Below is a small trained network, with its code and all its weights. Each question gives an input and a class and asks what happens when units are switched off, that is, made to give their printed mean instead of their output.

import numpy as np


def w(rows, s, z=0):
    codes = np.array(rows[::2]) - 128.0
    scale = np.full(codes.shape[1], s)
    scale[-1] = z or s
    return codes * scale


def f(y):
    return np.maximum(y, 0)


def log_softmax(a):
    a = a - a.max(-1, keepdims=True)
    return a - np.log(np.exp(a).sum(-1, keepdims=True))


def net(x, mask):
    res = np.array(x, float).reshape(1, 5) / 4 @ E
    y = f(res @ A[0][:, :-1].T + A[0][:, -1])
    res = res + np.where(mask, y, B[0][:, -1]) @ B[0][:, :-1]
    return log_softmax(res[-1] @ U[:, :-1].T + U[:, -1])


A, B = {}, {}
E = w([
[228,69,176,181,175,192],'x0',
[81,137,109,246,99,101],'x1',
[172,185,45,129,88,207],'x2',
[128,128,128,129,128,128],'x3',
[127,128,128,128,128,128],'x4',
],0.012)
A[0] = w([
[96,138,108,251,103,126,129],'N1',
[98,133,82,99,103,97,95],'N2',
[58,156,86,94,117,120,112],'N3',
[152,137,63,136,94,159,28],'N4',
[116,135,141,110,139,153,150],'N5',
[153,119,140,53,125,140,136],'N6',
[138,126,158,81,124,133,136],'N7',
[135,164,58,145,115,194,69],'N8',
[112,122,132,162,126,110,157],'N9',
[169,149,93,136,113,130,45],'N10',
[97,103,217,138,133,75,2],'N11',
[155,109,115,136,125,114,59],'N12',
[198,101,169,184,141,183,84],'N13',
[156,125,137,56,128,148,118],'N14',
],0.023,0.0037)
B[0] = w([
[192,157,5,127,159,137,244],'N1',
[174,163,193,138,99,108,197],'N2',
[177,194,211,111,93,128,222],'N3',
[57,61,132,106,119,132,201],'N4',
[119,140,99,124,119,139,150],'N5',
[154,145,49,155,143,143,206],'N6',
[139,120,66,125,127,124,178],'N7',
[45,50,145,140,150,122,229],'N8',
[124,127,78,111,135,128,168],'N9',
[122,87,166,158,172,142,171],'N10',
[29,38,161,141,148,151,221],'N11',
[149,139,154,146,164,75,140],'N12',
[165,205,223,103,65,108,251],'N13',
[151,137,48,135,163,122,205],'N14',
],0.024,0.021)
U = w([
[173,131,2,114,155,127,255],'0',
[162,162,225,89,53,88,65],'1',
[21,7,165,121,153,130,46],'2',
],0.0085,0.0026)

Each question gives the input, the list of numbers given to net, and the class t.
The units are the neurons (one row each of A and B). Each row of codes is followed by its name. A weight is (code - 128) times the scale printed after its matrix; where a second scale follows, it is the last column's (A, B and U).
mask holds one flag per neuron, in row order. A switched-off neuron (its flag False) gives its mean, the last column of its row in B, instead of its output. The means were averaged over made-up inputs and are rounded, as every weight is.
A unit's drop is (log p(t) with every unit on - log p(t) with that unit switched off) / (log p(t) with every unit on - log p(t) with every unit switched off).
unit that matters most: the unit with the biggest drop
k most important neurons: the k neurons with the biggest drops, biggest first
drop of u: that unit's drop, to one decimal
input [-6,-7,8,-2,-2], class 2: 2 most important neurons	[N8 N1]
input [-7,8,-7,-5,1], class 0: most important neuron	[N1]
input [8,-3,8,-4,4], class 1: 2 most important neurons	[N13 N11]
input [-3,-3,-4,-2,1], class 2: 3 most important neurons	[N1 N13 N11]
input [-7,-7,-4,5,-8], class 0: 4 most important neurons	[N13 N6 N14 N7]
input [-4,7,-6,-8,2], class 0: 2 most important neurons	[N1 N8]
input [2,2,3,-6,-8], class 2: 2 most important neurons	[N3 N6]
input [-7,-5,5,8,2], class 1: 3 most important neurons	[N3 N1 N2]
input [-5,-5,-5,-3,1], class 0: 3 most important neurons	[N13 N8 N6]
input [-3,2,-3,7,-1], class 1: 3 most important neurons	[N8 N4 N14]
input [-6,3,6,6,-5], class 1: 2 most important neurons	[N3 N2]
input [2,-1,2,-6,0], class 1: 2 most important neurons	[N1 N11]
input [5,-5,7,6,-7], class 2: 2 most important neurons	[N8 N1]
input [-3,7,-4,-5,-8], class 0: unit that matters most	N1
input [4,1,7,5,-2], class 2: drop of N8	0.4
input [4,3,8,8,8], class 2: drop of N8	0.2
input [5,8,-7,-2,-1], class 0: drop of N8	0.1
